[[147 122 143 134 127 110 129]
 [111 130 124 130 132 114 138]
 [108 139 120 127 132 121 125]
 [145 148 137 100 143 122 112]
 [146 112 134 144 122 137 130]
 [141 125 138 114 120 146 113]]
|
[[110 129 147 122 143 134 127]
 [114 138 111 130 124 130 132]
 [121 125 108 139 120 127 132]
 [122 112 145 148 137 100 143]
 [137 130 146 112 134 144 122]
 [146 113 141 125 138 114 120]]

[[127 130 129 129 127]
 [131 135 123 122 131]
 [127 126 131 121 126]
 [125 124 122 129 109]
 [132 132 129 132 125]
 [119 118 118 126 137]
 [121 111 133 117 132]
 [118 127 120 129 110]
 [117 128 120 126 110]
 [138 141 142 118 116]
 [133 131 136 125 152]]
|
[[129 127 127 130 129]
 [122 131 131 135 123]
 [121 126 127 126 131]
 [129 109 125 124 122]
 [132 125 132 132 129]
 [126 137 119 118 118]
 [117 132 121 111 133]
 [129 110 118 127 120]
 [126 110 117 128 120]
 [118 116 138 141 142]
 [125 152 133 131 136]]

[[119 114 135 125]
 [106 103 143 123]
 [111 106 144 113]
 [149 130 117 140]]
|
[[135 125 119 114]
 [143 123 106 103]
 [144 113 111 106]
 [117 140 149 130]]

[[125 150 122 137]
 [119 115 145 130]]
|
[[122 137 125 150]
 [145 130 119 115]]

[[122 125 143 125 145 118 130 146 124 118 140 132 123 131 132]
 [113 123 144 124 146 122 125 149 124 124 151 133 114 131 131]
 [130 129 127 128 129 123 131 126 128 122 127 128 131 128 129]
 [127 128 129 128 132 124 130 130 127 123 130 128 127 129 129]
 [123 124 125 128 120 141 121 127 129 145 131 127 120 126 124]
 [117 123 142 124 143 125 124 147 125 128 144 132 116 131 130]]
|
[[131 132 122 125 143 125 145 118 130 146 124 118 140 132 123]
 [131 131 113 123 144 124 146 122 125 149 124 124 151 133 114]
 [128 129 130 129 127 128 129 123 131 126 128 122 127 128 131]
 [129 129 127 128 129 128 132 124 130 130 127 123 130 128 127]
 [126 124 123 124 125 128 120 141 121 127 129 145 131 127 120]
 [131 130 117 123 142 124 143 125 124 147 125 128 144 132 116]]

[[141 115 103]
 [145 130 143]
 [142 105 155]]
|
[[115 103 141]
 [130 143 145]
 [105 155 142]]

[[133 129 120 122 134 127 120 132 132 135 138 124 129]
 [133 128 120 122 133 127 126 132 128 132 137 124 126]
 [127 142 127 120 133 135 138 131 149 144 125 124 146]
 [126 119 131 134 123 125 125 125 117 116 126 124 116]]
|
[[124 129 133 129 120 122 134 127 120 132 132 135 138]
 [124 126 133 128 120 122 133 127 126 132 128 132 137]
 [124 146 127 142 127 120 133 135 138 131 149 144 125]
 [124 116 126 119 131 134 123 125 125 125 117 116 126]]

[[128 129 141 130 131 128 129 129 129 130 129 135 128 131 131]
 [130 128 128 128 129 128 154 128 134 129 128 129 128 128 129]
 [137 129 131 130 130 129 132 128 130 132 130 129 128 128 131]
 [128 128 155 128 129 129 129 128 129 129 128 129 128 128 128]]
|
[[131 131 128 129 141 130 131 128 129 129 129 130 129 135 128]
 [128 129 130 128 128 128 129 128 154 128 134 129 128 129 128]
 [128 131 137 129 131 130 130 129 132 128 130 132 130 129 128]
 [128 128 128 128 155 128 129 129 129 128 129 129 128 129 128]]
